[ -9  45  -5  11 -14  -2 -11  50  23  13   6   5   0  14   6  17   8   7
 -17 -14 -10  -4   3 -10  17  -5  14 -39  -5  -5  17 -20 -21 -18  49  24
  10 -20 -12  33  18   0  19  -4  19   9 -11  14  11  65 -43  10  -6  -3
  -7  43 -21  17   2   7  -9 -15 -30  -4  10  -4   9  -4]
jm
[ 27  22   4 -13  13   3  -6 -30  32  26   9  13  42  -9   9   3 -34  -1
   9   4   9  25 -10  50   5 -83  -2   4 -28  -3  -9 -15 -13  31 -18  12
 -10  -9  14  20 -16  17  21  -1 -18   0 -10  10  16  79 -23 -19 -13  12
 -65  20 -20  22  20   4  -3  15 -49 -10  -5  11   8   8]
gz
[  4  38   3  19  -9   3 -16  13  25  24   6   9  -1  28  -1   2  -4   9
 -27  -4  12  10  -2 -10  23   0   3 -20 -23  -8   3  -2 -35  13  -3  22
 -13 -12   1   8  13  17  -2   0   8   2  -6   6   2  61 -24 -18  18  10
 -20  27 -41  -8 -11   0   0 -20 -23  -7  -5  -2  14   0]
jm
[ 26  17  -5  -9  -1 -17   8 -56  38   6   9   3  34   7   2   6 -21  13
  36  -6   1   1  -6  40  20 -75  -1 -17 -28   3 -13 -14 -18  12  -4   4
 -12 -16   3   4  -4  35   0   5   9  33 -30  -8  15  57   5 -22 -19  17
 -59  11  -8  33   7  -1 -17  -1 -45  -7 -37   3   0   7]
jm
[ 23  47   1  10  -5   1  -5  28  28  26   3   5   0  27   3  -4 -10  19
 -29 -12   4  -1  -5  -5  38   3  10 -35 -16  -8   2  -4 -36   1 -23  38
 -28  -8  -6  35  28  31   0   9  17  -3  -5 -15  19  53 -29 -34 -13   8
 -16  44 -43  19  -1   4 -12 -10 -25  -8  -2 -12   7 -15]
Lm
[ 19  21 -11  -3  -5   0 -13 -10  17   6   6  11  16   5  -2  -5  -4  -1
   6   1   5   4 -13  43  20 -51  19 -12 -18   0   9 -13 -24  13 -10  17
 -11  -9  78  21   6   2  14 -10  10   4 -15  -5 -32  56 -12 -13  -6   4
 -29  25 -20  23  21   3 -19   4 -39 -12 -19  13   7  -8]
gz
[  7  12   0 -19  -9 -18  -2 -10   9   9  10   3   6 -17 -10  21  -7   1
   8   3  -1  11  -6  24   4 -58  -4   2 -21  15   1 -13  -6   7   3  -2
   6  -9  13   3 -14   1  14  13   2  -4 -14   1   5  43  -6  -1 -11  18
 -34   4   3  15   6  17   7  -1 -20  -1 -19  17   5   8]
jm
[-18  26  -4  33 -23   0 -16   4  10 -37 -16 -12   6  62 -13 -10  42  42
 -39   0  -9   1  -3 -38  39  33   2 -24 -15 -27  38  -5 -67 -21  -3  27
 -31 -18 -16  32  22  10 -33 -11  14 -13   8 -13  14  34 -13 -38 -33  -1
  28  31 -32   3 -21  -5   2 -26  -6  -9  -7 -27   6  -3]
gz
[  7  30  -6   8  -3   0  -9   3  38  10  -6  -4  12  21  -2   6   9  19
  -9  -9   2   2  -6  13  18 -26  13 -23 -16  23 -10  -5 -32   4  -6  17
  -7 -18   8  16  31  13  19  -3  15   9 -14   9  -2  51 -18 -17  -2  14
 -50  33 -28  42 -11  -9   5 -11 -34  -2 -24   5   5   3]
Lm
[ -3  29   0  25  -2  18 -15  14   5  25   8   8 -82  13   9 -15  16  53
 -19  -1   5  -4 -14 -16  27  19   3  87  -8 -17  12  17 -40 -17 -23  37
 -16  -8  -4  19  13   2 -23 -11  10  -6 -13  19   1  16 -12 -19  -6  15
  17  16  -7   2 -21  -8   0  -8  -2   1   5  -7   7  -7]
jm
[  2  23   2   3  -6   2 -13  -2  18   6   4  25   1   5  -9   0   8   7
   2 -16   7   1  15   9  20 -33  33  25 -13  -2   2 -12 -19   9 -10  17
  -3  -5   5  25  28  14  20   1   9 -25  -8   5   1  56 -28 -12   6  14
 -16  14  -7  29  -2  14 -13   5 -29   4   8   3   9  -7]
gz
[ -3   6  10  10  -3   8  -4  10   7  14  -1   0   1  24   5   5   7  22
 -14   5  21  -3  -5 -10  17  13   2 -13  -8   3   1 -10 -36  -9   9  10
  -2  -4 -11  25   6   6 -15   0  10   6 -16  12   0  35  -9  -9   4 -13
  -4  33 -20  12 -22   1  -6  -9 -17  -2  -8  -1   7 -13]
gz
[  0  10   3 -17  -5  -1  -9 -20  20   7  12   4  22   1   0   3 -18   3
  17   5   5   9 -12  42  17 -64  -1   1 -16   2   3  -6  10   6 -15  -1
   4  -4  14  10  -8  11  19  12  -3  -3 -12 -36  -2  50  -8 -22  -2 -15
 -27   7 -13  14  19  10 -13   3 -28 -12 -35   5   8  -4]
gz
[-10  31   7  11  19   7  -7  12  22  -6  -9  10  -5  33   1   4  12   6
 -26  -3  18  11   4 -11  15  12   3 -20  -5  -5   9   0 -32   2   1  36
  16 -19 -13  23  20   9 -26  -1  15  -3  11  10   6  37 -21 -12   1  -2
   1  31 -18   8   8  25  -3 -14  -8   3   2  -6   9 -14]
gz
[  6  25   0 -20   0  -6  -1 -34  13  29  11  10   5 -15   2 -11   9  11
  23   2   4   0  -5  43  23 -65  22 -16 -33   4  -7 -26 -14   7 -29  16
 -20   1 -13  26 -23  12  14  10   4   3 -24  13 -12  70 -19 -30   7   5
 -70  23 -39  32   9  22  11   4 -57 -12 -28  10  11   4]
jm
[ -5  35  11   9  -8 -10  -9  36  28  28  -2  -8  -9  11  14   4  24  10
 -16   1   3  20   3  12  20  14  15   4 -11 -21   5 -21 -24   0   3  28
 -10  -2  -8  29  17   7   3   9   9   3  -7   5   7  28 -31   6   0  -1
  -6  30 -23  20  -5   8  -1 -23 -18   0   2  -3   7  -4]
Lm

[  2   4  12   0  -9 -11  -8   5 -14 -21 -13  -1  15 -26  -3  -5  -6 -15
  19  -5  -9  22  -5 -24  -3  -8  -1  24  14   0 -15 -21   8   3  19  12
  -3 -13   5  12  -6   0  39  17 -11  10  14   0 -10   3  -7  23   5   4
 -14  -9  -1   4  21  33  -2  -2  -9  15  -3 -13 -55 -18]
J
[ -7  -2  18  -2 -13  -3  -7  14  -7  -3  -4  18  11  -4  12   1   0 -12
  13  14  13  10 -12  14   2 -12  -8  12   8   7  -8 -18  14 -15   6   2
  -1  21   3  -5  -2   4   9   3 -17   7   7  55   5   5   9  10   3  -4
 -11   4   2   2  13  31  -3  -8  -2  11   1   5 -47   1]
E
[ -4  -1   5  -3  10 -14   3  10 -14  10   1  33  15  -3 -10  -2   9 -28
  24   8   3   4  -3   6  -2 -29 -16  24  -8  30  -7  -7  10  -8  31  -1
   8  20   5 -27  11   2  24  -5   3  20 -26   4  -8  14  -3   5  -4 -10
 -16   7  -4  32  10  32  -7  33  -6  11 -26   5 -35   1]
E
[ -5  -2  18   1  -6   5  -1   7  -4 -14   5  -3   6  -6   0  18   1  -9
 -12  12   2   2  -5  -6  27 -10   7  20  18  16  10  -8  -8  -7 -22  -7
   5   3   3 -22   8   2  -4  -7   4  -9 -21   2  -6   0  23   4   3 -20
 -23   0  -5 -14  -1  10 -10 -14   6   1   7   4 -31   4]
J
[  3 -10  21   8 -11  -6 -20   8  -3  -8  -6   0   8   8   0   0  -7   2
  13 -11   7   2  11 -11  16 -11  -5  -8  -3  18   2  11  21 -21  20 -13
   4  29   1  19   4  -6   0   6 -11  -7  -9  -5  13   7   3  29  -2  -6
   6  -1  -8  23   0  14  11 -10  37  -8 -14   5 -23 -11]
V
[  6   3   2  -6   5  22  13   4  15  -7  -2  -3  11   6  12  -5  -9  -4
   6   3  14  17 -17 -20  -5  -9 -10  13  13 -10   4 -10   0   5   6 -25
 -15 -10  -4 -11   8   5  36  -6  -7  -8  23  -1   4   5  -8  39   5  -1
 -14  -8 -10  -7  11  38 -14   6 -20  17  -2  -4 -34   1]
J
[  8   8  18  -6   0  -6 -21   1 -15 -37  -7   9  22 -12   9   8   2 -22
  16   6  29  15 -32   4  -7 -20 -20   7  -4   9 -10  -9  14 -10  -1  -4
  13 -27   3  18 -12   5   7   7  -4  -3  11  -8  10   2 -19   9 -11   8
 -12   0  11 -12  36  25 -23   7   4  23 -10  -5 -55  -1]
J
[  6   2  -2 -15   2  18 -29   0 -17   6 -10   7  16   8  17 -14 -12   4
  16   0  29  27  -7  -9  -2  -2 -17 -14  -1  -4   2  -3  20 -19  -8  -1
 -19   3  -6   1 -10   6  31  -5 -11 -17  38  -3  24  21  -8  -2   4   8
  -3   6  -4  -3  -6  42  -5  -3 -11  13  -6   6 -41   0]
J
[  0   6   1   1   4 -10   5   7  -5  -3  -6  33   3  -4  -3   0  18 -16
  51   8  -6  -2  -9  21  -3 -13 -14  11   3  33 -22  -6  12 -14   4   2
  13  -4   8 -14  11   3   2   1  -6   9 -26   7 -38   6   6  21  -4 -13
  -6   0  -7  28  -1  -4   1   6 -13  -7 -11  14 -13   3]
E
[-10   4  21  -2   7  -9  -3   7   9  23   0  20 -10 -13 -12 -13  11 -20
  -2 -27   1   3   9  -7  -3   3 -10   7 -14  30  -8   5   5 -19  32   6
  11  18  -5 -16  27  -7   9   5  -7   8 -40   7   4  19  -6   2   2  -9
 -19  -9  -6  39 -31 -10 -15  13   2 -19 -17   2  -7  -4]
E
[ -7   7   1   0  11  -7   6  11   9   9   1  24   4   1  -8  -8   5  -5
  22  -9 -17  26  15 -11 -11   0 -18   8  -8  12 -13  -4   0   3  12  12
  -5  -4   0  -1  14  -2  21  -3  -7  -1   2  -3   8  11   5  -3  -2  -2
  -5 -16  -6  24 -23   4 -16  -3 -20  13  -7   3   9  -5]
E
[  5  -2  15 -11   5  16 -12 -14 -20  18  10   5  10 -23   5 -20  -5 -10
  -8  10   2 -23   6  13   5 -28  -6   6  11  33 -42   4   0 -28  30   9
   2  26   0 -48  13  -6  -3  -1   5 -11 -55   1  -3  13  -1   3  12 -12
 -11   2 -15  11 -10  -7   4  -1  21 -19 -15  13 -21   0]
V
[  1   6   8 -14  14 -17  -7  13 -10   7   6  47  12  -6   9   4  -2  -8
  17 -10  -2  16  -2  18   2 -15 -12  11  -2  12  -3   2  33 -36  18  -2
  -4  24   0   3  -5   2  11  -3 -19  21  -6   1  20  20  22  -7   7  -1
  -6   9   3  28 -17  19   1  -2  -9   0 -15   9 -46   0]
E
[ -3   9   2  -2  16 -18   1  14  -3  -2   4  55   9  -4  -9   3   3 -11
   9 -20 -15  20   5   2  -4  -2  -7  -1   0   9  -8  -5  14 -28  15   4
  -4  25   9  -1   6  -5  29   5 -17  10   5   1   5  18  15 -11  11 -18
 -13  10  -6  23 -21   1  -6 -11 -16   0  -9   5 -41  -6]
E
[  3  13  -6  -3  -4  12 -31  -5   0   3   1 -16  13   1  15 -16 -15 -12
   6  -2  28  19  -9 -23 -15  12 -13  -2   4 -12  -6  -4  -4  11   0  -9
  -4 -20  -9   1 -20   8  35  -5  -8 -17  31  -1   2  12 -17  -8 -14   7
 -15  -9 -16  -6   2  38 -22  14 -24  18  -3  -7 -26   2]
J
[  2   9  -5 -11  13  -8   0   8  -2   3 -22  25   8   4  -1   8   5  -6
  22   8  -4   5 -11 -10 -21 -23 -15  10 -17   6 -13  -5  32 -15   0   1
   3   2  -1   1  -2   4  -4  15  -7   4   5 -10   5  12   0  -7 -11  -2
  -6  -6   4   8   3  14  -5   9 -15   8  -7   2 -20   1]
E
[ -8  -4  10  -1   5   0  -2  11  -8  17   6  19  -2 -11   6  -9   3 -16
   5  -5  -9   7  -8   8 -18  -2 -22  18 -10  14  14   3  -2  -9  10   2
  -1  26  -6 -16  10   6   4 -17  -2   0 -13   1   9  20  -5 -13   7  -5
 -10 -11  -4   9  14   8 -13  14  -2   2   9   1 -11  -4]
E
[  1   5   6   0  -2   1 -30  13 -10   4  10  14   6 -23   4  -4 -13  -3
   4   9  17 -22   5  15  21 -14  11  -2  16  20  -7   1   2 -17  28  -2
  17  10  11 -35  12   0  -9   7  -5  13 -43  -2   2   0  -1  13  11  12
  -8   6   0   8 -13   2  18   5  25 -23 -21  -2 -22 -23]
V
[ -1  16   0   9 -12  11 -20  -6  -4   6   4  -3  10 -17  15 -21  -8   5
  12   6  21  14 -20 -11 -21   2   6  -2   5 -10  -1  -7   3   4  -2   0
  -9 -12 -10  -7 -16  17  11  -1 -11 -15  25   0   7   8 -18  -7   3   0
 -11 -20   0  -9  24  54 -18  21 -26  20  12  -4 -29   3]
J
[  2  -8  12   5 -14   3  -8   4 -12   0  -9  -4   3  -2  11  -9   8   3
  20   2  15  22  -4   4   0  -2   0 -12   7  28   1  -3   9 -16  12   3
  -5  25  -5  -4  15  10  16  13  -7  -5 -11  16   5   2   1   9   9  -7
  -8  -6   1  14  -9  31   6   2  -3   4  15   1 -17  -6]
V
[ -1   5   4   5 -17   6 -15   3  -8   4  -2  -1   9  -5   5   4  -7 -17
  23   4  20  15  -5 -16   2   1 -15  20  -1 -14   8  -6 -18  26  -7 -13
   6 -27  -4 -16   2  10  21 -14   7   6   2   5 -12   9 -10   6 -10 -16
 -18 -11  -3  13   7  33 -28   7 -11  13  -6  -4 -32  -1]
J
[ -6   5  19   5  -7 -17  -2   7 -16  -2  -2  29  10  -3   1   1  11 -25
  32  10  -1   8 -18  13 -11  -7 -11  24  -9  28   2   0  11 -30   2  11
  14  21 -13   7   2   7   7  12 -12   5 -30  10   0  13   9  19  -4 -10
 -21  -4  14  20  -3  15 -12   4   2  -3   3   6 -44   5]
E
[ 16   2  -2  -6  -4  -5  34  -1 -15 -42 -20  -3   6 -23   4  14  -4  -7
  29 -10  20  15 -28  17 -11  27   8  -5   9   0 -18 -16  33  -8  15   1
  -2 -18   4  37 -25   1  26  43 -26   5  45  -4   7   0 -12  13  -2  -3
  -5   1  24  -4  29  37   6  11   8  26  10  -9 -55 -12]
J
[ -5  29   7  -4  14 -17 -11  17 -10   2  -3  24   9 -11   4  -4  -1 -17
  13   5   6  15  11  13  10  -2 -10   6   3  37   1   0  10 -28   9   4
   9  37   8 -19  10  -1   2   3 -20  12 -26  -2  -3   1  16  12  15   2
  -8  10  -2  22 -14 -11   4  -4  12 -12 -12  11 -28  -1]
E
[ -2   6   7   3  -6  -1   4  -4 -12  -7  -8  15  18  -5  20  17   6 -19
  36  17   2  -3 -29  18   7 -24 -14  29   4  11   0   6  -1  -4 -17   2
  13 -33  -7 -26  -6  10 -14  -2   5  -9 -21   7 -16   3   0  22 -17  -3
 -24   5   7  -4  37  25 -14  11 -14  24  -5  19 -35  11]
J
[  0   5   7  -1   9  -9   9   8 -14   7   0  34   0   0   2  11  13 -17
  18 -10  -4  15 -12  -1 -10  -4 -29  13 -10  27  11   2  13 -17   6  -4
   0  22  -5  -4   3   6  16 -11  -7  -5  -9  10   7  24   7  12 -13 -14
 -15 -12  -3  15  -7   1  -9   2  -5   7  -3   1 -26  -1]
E
[  8  -2   6  -1   0   4 -14   4   0   0 -33  -1   7  15   5  -2   5   4
  33  19   9 -20  11   3  17 -14   0 -10  15  21 -16 -10  22 -16  31   1
  -3   0   9 -11   9   3  10   5 -10   0 -34  -2  -6  -2   3  20   3   0
  -3   4  -7  26  -3  10  19   6  14 -19 -13   7  -7  -8]
V
[  2  -8  12   8   3 -24  -3  14  -5 -11  -3  32  11   0   3   5  -7 -21
  32  -2  -1   9  -8   7  -1 -18 -10  11  -8  28 -22  -7  21 -25  21   8
  13  17  -1   3  12   8  14   5   0   5 -31   6   4   6  15  28   3  -5
  -7   7   5  34  -6   5   9   1   8   5   2   7 -46  -7]
E
[  7  -7  11   4  -6   8 -28   0   1   0   5  -7   4  -2  10  -7 -24   9
  -1  -3  12   4   6   3  13   1   1 -19  11  -3  11   8   2 -20  52 -55
  -3  26  -2   1  -2   3   4  -2 -13   7  12  -2  23   9  -3  11   3  13
  16   5   9  -8  -4  27  15  -3   8   3  -5  -4 -18  -6]
V
[  2  -1  15   6 -13   8  -6   6  -2   1  -3  -1  18 -12   8  -7  -3  -9
  40  12  19  -2 -22   6  -4  -9  -4  10  10   4  22 -14   7   4  17  -3
  -4  -5 -11 -12  -7   9  15  -4  -9  10  14  -8  -4   8  -5  10  -3   2
 -13  -6   1  -6  39  55 -16  12 -10  31   3 -17 -39   5]
J
[  4   8  10  11 -15   0 -21  -4 -20  -5 -10  -8  19 -11  -3 -20  -5 -21
  13  22  16   6   1  -3  14  -9   1   5   5   1  12 -13  -6  11   1  -1
   6 -11  -4  -5   1   3  12  -8  -4  18  -6  -6  -2  11 -17  17  -3   0
 -23  -2   0   0  13  44 -13  -3   5  31  -6 -14 -52  -1]
J
[  8  24 -14  -4  13  -9  -7   1  -9   9  -1  24  14 -11  -6  -8  12 -26
   6   9  -2  -9  -4  20 -11  -2 -13   9  -5   4 -28  -6   9 -15  13  12
   7 -15  12 -20   8  -3  -1  12  -9   6 -20  -3  -6  21  -1  -6  -4  -4
   0   7  -2  17  -7 -12 -16  11 -17 -20 -19   2 -24  -7]
E
[  3   3   3  16  11   0   6  13   0   9  -2  27   4  -3  -5  -3 -12 -19
  18   0  -6  11  -7   4 -14  -9 -27  21 -10  18   5  -1   9 -15  20   3
   2  34  -6  -6  10   3   9  -8 -12   6 -12   9   4  30   2  -8   2 -10
 -11  -7   5  24  -6  14 -16   3 -13   9 -15  -6 -23  -2]
E
[  5  -1   0 -14  21  -6  -6  10   1   0   1  13   3  11  -3   3   6  -7
   1   1  -9   4  -3   3  -2 -20 -23  17  -4  10  -6   0  15 -19  15  -4
  10   9   7 -10  -9  -5  23   0  -4 -17 -19 -10  19  15   3  -2   1  -7
   5  -6 -10  12   6  -9   8   5  -3 -27 -25  15 -19   5]
E
[ -3   2   3  -3  -2  -4  -1   1  -7   4   0  20   4 -15   9  -8  13  -7
  17  22   4  -3 -14   5 -10 -13 -18  15  -3  15  -1 -11  10 -11 -13  16
  -2  -6  -4  -2   4   0   3   1   3  -7  -6   5 -15  16   5   1 -12  -4
  -6   0  12   0  12  14 -10   6 -24   9   3  10 -16   0]
J
[ -4   5   3  13   7  -1 -14   4   0   0   0   5   7 -10   0  -9  15  -9
   6  22  13   1 -17   6   1  42 -17  35  15   6  -3   1 -11   9   8  -3
   6 -14   5 -39  10  -2   9 -20   6   8 -17   6 -13   2   4  -4  -4  -3
  -8   0 -16  -6  12  16 -18   6 -13  -2 -13   0  -6  11]
J
[ -7  -4   4   2  10   0   3  17  11  -7   2  23   5   4  -6  -8   4  -7
  15  -7  -3   6   9 -14  -9  -2 -21   5   6  20   3  -6   7 -15  30  -5
  -4  20  -3  -5  21   4  36  -5 -13  -2  -4   1   6  11   1   9   5  -9
  -1  -6 -15  31 -22   7  -4  -6  -9 -10 -12   2 -12   5]
E
[  3   9  11  -1   6   4 -14   9   5   3   3  12   0   0  11   7  -6  -1
  -1   3   6  11  -8   2   1  -2  -6 -11  10   5  13   0   8  -7   3  -7
   2  11  11  -7   5  13   7 -10  -8  -1   0   1   4  28  16   4   0   4
  -4  -3   1   4   5  17  -5  -4  18   5  -6   9 -17   3]
J
[  0 -17  11   6  -2 -11  -1  11 -16  -5  22  17  20  13   4 -11   4  -2
  31   4  -4  -4   7  -5  -3 -13  -9  -6 -15  26   1   6   9 -40  17  12
   6  22  -4 -28 -14   5   4   0   6  -5 -32   8   0   2   0  24  -1 -10
   0   5   3  33  -3  16   6   1   4  -1  22  10 -18 -12]
E
[  0  -5  -2   0   3   5  -9   3 -17  -6  10  18  15  -8   6 -13  -4  -5
  16   9  17   7   6  -1   0  -4 -12   1   4   2 -10  -8   8 -16  -6  -1
  -7   4   5 -12   8  -5  14  -1  -1 -24   8   2  -7  10  -1   9   2 -12
 -20   4   6  10  -6  19  -3   3 -12  10  -8  16 -38  -2]
J
[  1   0   3   3   0  -1 -10   2 -13  -2  -4  30  13   7  -2   5   1 -15
  22   7   2   8  -5   1  -2 -10 -20   5  -6   0 -14   1  15 -18  16  -2
   5   4   8  -7   4   1  13   2  -3 -12  -4   6   0   6   0  14   2   3
  -6   8  -8  19   0   9   4   2 -10   8 -20   6 -32  -2]
E

[  1   6   9  18   1   2   9  -1   3  -2  24  -2 -12  -2  23  13  20   1
 -25  -5   3   6 -11   2   3 -13   0   3   2   3  -5  -5  -3   9   3   5
  -7  13   0   2  -3  -8 -10  -3   0   7  -7  -3  19  -1  -2   2   0  -5
   3  -1  -6  13   1 -15  16  -5   4  -7 -24   2  -6  13]
<44>
[  7  -3  -4   5  18  -7 -11  -2  -1   0  -5 -13  19  -4   5 -31  22   7
   2  -6 -14  -5 -21  -1 -20  15  21 -13  -9   7   6 -22   2   2  -6  17
 -15   2  40  -2  16  28   4  34  15  -1  -1  -9   0   2  11  -8   3  21
   1  17 -75   9  -3   0   5  26  12   8 -17  22 -76 -29]
<54>
[-16 -16  -7   0  51   6 -12 -16   1  23 -19 -12  -7  18 -15 -50 -15  -5
   4  -2 -34  16   3 -16 -13  -6 -12   3  10   0  10 -27   0  -2   5  29
 -10  36  -5 -31   7  16 -12 -12 -33  16  -3  -6  16   1  -5  28   7 -14
  17  -8   1  14  -3 -10  14  15   6   6 -28 -24  -9  -3]
<54>
[  5   5  24   9   6  -4   2   8   1  -7  15   2  -4  -6  13  20  20   4
 -25  -5  -1  -5  -7  -4   5   4  10  -3   0  -1   3   2  -8  10   7   0
  -7   3  13   8   1  -5   8  16  21  -4  -4  -2 -14  -1   1 -12   1   3
   5  -1   8  -3   3   4   1  -5   4  -7  15  25   3   2]
<44>
[  3  13   7   7  -7   1  13   1   2   2   1  -5 -17  -6  13   4 -15   1
 -32  -4  -9  10 -22   3   6   0  -2  14   2   5   2 -12   0   1   2  10
  -5   6   3 -15   4  -7  -6   7  -1   7   0  -4   6  -2  -7  -5   3   0
  -6   3 -14  12  -4 -20  12  12   3   2  -9  10  13  16]
<53>
[ 14   1  36  15  33  -1  -7  -5   2  -4  -3 -11 -21   5  14  20   1  -2
 -54  -2  -9 -15 -33   8 -36   8  37 -17   1   4  10   9  13 -14   8  35
   9  19   2 -18 -20 -10  -4  18   8  -6  -9 -11 -14   1 -18 -38   8  17
  13   7 -35 -12  -9 -12  19   7  -1  -2  10  37 -21   0]
<44>
[ 13  -7   1   6 -13  -3 -12   9   3   5   6  -5 -17 -14  26 -12  -3   5
  -4  -3  -1   5 -13   7 -22   2  11  21  -9  -1  -5  -5   0  -4  -6  11
 -14 -10  23   5   3   1  -5 -26  -3   5   2  -4  19  -4   5   8  -4   7
 -14   1 -41  11   7 -26   5   7   8   0  25  39  -1   3]
<44>
